Below is a small trained network, with its code and all its weights. Each question gives an input and a class and asks what happens when units are switched off, that is, made to give their printed mean instead of their output.

import numpy as np


def w(rows, s, z=0):
    codes = np.array(rows[::2]) - 128.0
    scale = np.full(codes.shape[1], s)
    scale[-1] = z or s
    return codes * scale


def norm(h):
    return h / np.sqrt((h * h).mean(-1, keepdims=True) + 1e-5)


def f(y):
    return y / 2 * (1 + np.tanh(0.7978845608 * (y + 0.044715 * y**3)))


def log_softmax(a):
    a = a - a.max(-1, keepdims=True)
    return a - np.log(np.exp(a).sum(-1, keepdims=True))


def net(x, mask):
    res = np.array(x, float).reshape(1, 7) / 4 @ E
    u = 0
    for l in range(3):
        y = f(norm(res) @ A[l][:, :-1].T + A[l][:, -1])
        res = res + np.where(mask[u : u + 5], y, B[l][:, -1]) @ B[l][:, :-1]
        u += 5
    return log_softmax(norm(res)[-1] @ U[:, :-1].T + U[:, -1])


A, B = {}, {}
E = w([
[234,128,78,63,131,131,167,106,87,94],'x0',
[102,146,159,118,79,53,99,122,137,107],'x1',
[136,234,66,82,135,155,151,46,105,140],'x2',
[128,150,93,151,103,156,101,187,121,147],'x3',
[153,155,156,80,121,124,2,122,127,134],'x4',
[164,79,113,185,139,129,89,84,98,144],'x5',
[137,107,173,166,72,158,35,149,89,168],'x6',
],0.0047)
A[0] = w([
[93,228,90,118,122,147,19,3,69,147,110],'L0N0',
[164,138,8,229,120,114,159,136,75,174,112],'L0N1',
[94,121,71,128,207,46,162,103,121,130,6],'L0N2',
[96,91,125,28,66,178,9,156,112,237,129],'L0N3',
[136,64,155,145,156,197,138,86,134,122,32],'L0N4',
],0.0043,0.0022)
B[0] = w([
[137,113,191,200,226,123,172,126,170,243,252],'L0N0',
[203,81,54,93,41,131,136,114,196,166,218],'L0N1',
[205,143,163,133,67,73,46,145,201,64,136],'L0N2',
[190,27,116,94,2,146,62,105,141,87,232],'L0N3',
[83,10,167,121,205,135,87,121,99,91,131],'L0N4',
],0.0055,0.0026)
A[1] = w([
[252,109,136,108,202,157,124,143,70,129,119],'L1N0',
[99,152,253,72,58,48,58,153,241,154,146],'L1N1',
[122,166,62,59,192,203,157,185,76,127,39],'L1N2',
[198,70,140,136,52,119,112,171,48,96,226],'L1N3',
[102,89,121,149,104,210,37,161,160,118,6],'L1N4',
],0.0051,0.0013)
B[1] = w([
[74,192,147,150,106,142,245,132,202,145,220],'L1N0',
[213,164,94,66,162,117,155,159,49,190,254],'L1N1',
[133,241,176,94,119,73,188,181,74,168,177],'L1N2',
[86,110,65,176,202,154,112,157,198,116,248],'L1N3',
[204,194,24,75,150,54,112,94,83,3,198],'L1N4',
],0.006,0.0032)
A[2] = w([
[177,154,46,105,77,133,207,83,168,147,160],'L2N0',
[122,220,162,126,71,159,205,161,120,154,170],'L2N1',
[173,192,128,213,113,189,85,139,167,193,251],'L2N2',
[121,113,151,90,60,77,87,108,68,19,254],'L2N3',
[158,198,110,157,127,132,102,3,102,179,192],'L2N4',
],0.0057,0.0015)
B[2] = w([
[96,201,114,94,166,63,45,199,49,114,253],'L2N0',
[84,162,92,189,214,76,152,138,102,150,218],'L2N1',
[127,73,129,150,130,150,142,160,136,37,204],'L2N2',
[140,128,65,129,146,255,128,208,197,44,147],'L2N3',
[44,127,174,125,119,108,214,113,171,134,199],'L2N4',
],0.0071,0.0051)
U = w([
[75,181,136,77,51,145,103,65,99,41,1],'0',
[60,21,182,234,146,166,164,43,218,135,150],'1',
[30,242,127,136,198,37,228,165,80,180,146],'2',
[207,148,179,27,79,88,76,100,80,204,69],'3',
[189,103,1,113,125,144,46,225,110,24,169],'4',
],0.0082,0.0068)

Each question gives the input, the list of numbers given to net, and the class t.
The units are the neurons (one row each of A and B). Each row of codes is followed by its name. A weight is (code - 128) times the scale printed after its matrix; where a second scale follows, it is the last column's (A, B and U).
mask holds one flag per neuron, layer by layer. A switched-off neuron (its flag False) gives its mean, the last column of its row in B, instead of its output. The means were averaged over made-up inputs and are rounded, as every weight is.
A unit's drop is (log p(t) with every unit on - log p(t) with that unit switched off) / (log p(t) with every unit on - log p(t) with every unit switched off).
The circuit of an input: a set's keep is (log p(t) with only the set's units on - log p(t) with every unit switched off) / (log p(t) with every unit on - log p(t) with every unit switched off). Starting from the 12 units with the biggest drops (on a tie, the unit counted first), units are removed one at a time, each time the one whose removal leaves the highest keep (on an exact tie, the one counted first), for as long as the keep stays at least 0.8.
circuit, biggest first: the units of the circuit, biggest drop first
k most important neurons: the k neurons with the biggest drops, biggest first
top k neurons in layer l: the k neurons of layer l with the biggest drops, biggest first
drop of u: that unit's drop, to one decimal
input [-7,-7,5,-7,-7,-5,6], class 1: 4 most important neurons	L2N0, L1N1, L1N4, L1N0
input [6,6,3,-7,-8,0,1], class 4: circuit, biggest first	L0N0, L2N3
input [-8,7,-8,0,-2,0,1], class 4: circuit, biggest first	L0N0, L2N3, L1N4
input [-5,-1,-1,-5,7,2,4], class 4: circuit, biggest first	L1N4, L2N3
input [0,5,-2,-5,-4,1,-4], class 4: 3 most important neurons	L0N0, L1N0, L2N3
input [2,5,-8,-4,5,-2,-5], class 3: circuit, biggest first	L1N1, L2N1
input [-5,4,1,-2,0,8,-2], class 1: circuit, biggest first	L2N0
input [6,-6,-8,-3,-7,-5,7], class 1: circuit, biggest first	L2N0, L1N1
input [-6,5,0,5,-2,7,-3], class 4: circuit, biggest first	L1N0, L2N1
input [0,-3,1,-4,7,6,8], class 1: 2 most important neurons	L0N0, L2N0
input [0,5,-4,0,-3,4,-8], class 4: top 2 neurons in layer 0	L0N0, L0N2
input [-4,-3,-6,-5,-2,6,8], class 4: 3 most important neurons	L1N4, L0N0, L2N4
input [-1,0,0,-2,-6,7,-5], class 4: 2 most important neurons	L0N0, L0N2
input [3,5,2,4,-6,5,0], class 4: circuit, biggest first	L0N1
input [-2,2,-5,-3,-4,3,-5], class 1: 2 most important neurons	L2N0, L1N4
input [-6,3,8,3,-2,3,1], class 1: top 2 neurons in layer 2	L2N2, L2N0
input [-4,-3,7,2,4,-1,5], class 1: top 2 neurons in layer 2	L2N4, L2N2
input [8,5,4,8,-2,4,1], class 2: top 2 neurons in layer 0	L0N3, L0N0
input [-7,-4,-3,-1,1,-8,4], class 4: drop of L2N1	0.0
input [-7,4,1,8,1,-4,4], class 4: drop of L0N3	0.2
input [-5,0,5,-7,0,2,-1], class 1: drop of L2N0	0.2
input [-5,-8,5,-1,7,6,2], class 1: most important neuron	L0N0
